Below is a small trained network, with its code and all its weights. Each question gives an input and a class and asks what happens when units are switched off, that is, made to give their printed mean instead of their output.

import numpy as np


def w(rows, s, z=0):
    codes = np.array(rows[::2]) - 128.0
    scale = np.full(codes.shape[1], s)
    scale[-1] = z or s
    return codes * scale


def f(y):
    return y / 2 * (1 + np.tanh(0.7978845608 * (y + 0.044715 * y**3)))


def log_softmax(a):
    a = a - a.max(-1, keepdims=True)
    return a - np.log(np.exp(a).sum(-1, keepdims=True))


def net(x, mask):
    res = np.array(x, float).reshape(1, 8) / 4 @ E
    y = f(res @ A[0][:, :-1].T + A[0][:, -1])
    res = res + np.where(mask, y, B[0][:, -1]) @ B[0][:, :-1]
    return log_softmax(res[-1] @ U[:, :-1].T + U[:, -1])


A, B = {}, {}
E = w([
[97,143,123,187,160],'x0',
[21,87,96,105,207],'x1',
[78,178,151,232,254],'x2',
[178,163,92,194,68],'x3',
[58,76,66,162,98],'x4',
[58,83,48,238,75],'x5',
[86,91,82,205,90],'x6',
[102,54,94,67,31],'x7',
],0.0081)
A[0] = w([
[245,176,119,207,171,187],'n1',
[172,77,123,44,2,190],'n2',
[214,184,52,207,159,193],'n3',
[73,163,123,108,208,145],'n4',
[146,115,63,211,108,234],'n5',
[24,127,239,71,223,166],'n6',
[110,104,31,192,117,153],'n7',
[114,86,213,27,93,202],'n8',
[190,240,110,211,138,120],'n9',
[26,45,23,212,85,180],'n10',
[88,120,185,85,103,2],'n11',
[71,151,186,27,218,176],'n12',
[238,162,121,227,151,170],'n13',
[239,128,101,108,103,210],'n14',
[36,46,152,135,187,188],'n15',
[207,99,128,47,37,149],'n16',
[88,90,99,134,126,34],'n17',
[67,134,98,177,101,113],'n18',
[150,156,94,155,112,2],'n19',
[96,123,243,89,251,196],'n20',
],0.0089,0.0069)
B[0] = w([
[161,225,248,182,119,191],'n1',
[172,106,76,33,2,213],'n2',
[112,180,229,181,92,186],'n3',
[153,110,80,130,230,175],'n4',
[46,114,211,168,44,199],'n5',
[126,137,45,120,249,209],'n6',
[64,138,91,199,108,188],'n7',
[197,142,25,60,125,193],'n8',
[197,172,192,163,147,181],'n9',
[14,36,58,188,71,248],'n10',
[60,76,218,76,108,127],'n11',
[150,115,62,115,214,203],'n12',
[144,201,227,202,135,187],'n13',
[213,166,196,109,61,179],'n14',
[60,53,59,111,189,203],'n15',
[230,158,56,62,20,194],'n16',
[22,97,244,91,100,137],'n17',
[122,122,60,212,152,165],'n18',
[201,180,35,151,162,124],'n19',
[192,197,45,108,230,217],'n20',
],0.0083,0.016)
U = w([
[217,177,208,190,112,169],'0',
[235,132,70,32,15,9],'1',
[165,146,56,72,255,109],'2',
[31,53,65,191,63,254],'3',
],0.0096,0.0041)

Each question gives the input, the list of numbers given to net, and the class t.
The units are the neurons (one row each of A and B). Each row of codes is followed by its name. A weight is (code - 128) times the scale printed after its matrix; where a second scale follows, it is the last column's (A, B and U).
mask holds one flag per neuron, in row order. A switched-off neuron (its flag False) gives its mean, the last column of its row in B, instead of its output. The means were averaged over made-up inputs and are rounded, as every weight is.
A unit's drop is (log p(t) with every unit on - log p(t) with that unit switched off) / (log p(t) with every unit on - log p(t) with every unit switched off).
unit that matters most: the unit with the biggest drop
top k neurons: the k neurons with the biggest drops, biggest first
drop when u is switched off: that unit's drop, to one decimal
input [-8,-2,-4,7,-2,-4,-6,-8], class 0: top 2 neurons => (n1 n13)
input [4,0,1,7,7,0,3,-7], class 0: top 3 neurons => (n9 n1 n13)
input [8,-7,-6,-2,0,-5,2,-5], class 0: unit that matters most => n1
input [-6,6,-1,-4,-7,1,3,6], class 1: top 4 neurons => (n2 n16 n8 n4)
input [-5,-6,-3,-2,-1,-8,2,-8], class 0: top 4 neurons => (n1 n13 n9 n10)
input [5,-3,4,-3,6,-4,-1,6], class 2: top 2 neurons => (n10 n5)
input [7,6,-7,7,-3,-4,-6,-8], class 0: top 2 neurons => (n1 n15)
input [-2,3,-2,6,-1,-1,3,-2], class 0: top 2 neurons => (n10 n15)
input [5,-3,5,3,3,-1,-1,-5], class 0: drop when n1 is switched off => 0.0
input [3,7,-7,-6,0,-6,8,5], class 1: drop when n2 is switched off => 0.6
input [-1,4,4,3,-8,0,2,-5], class 0: drop when n1 is switched off => 0.6
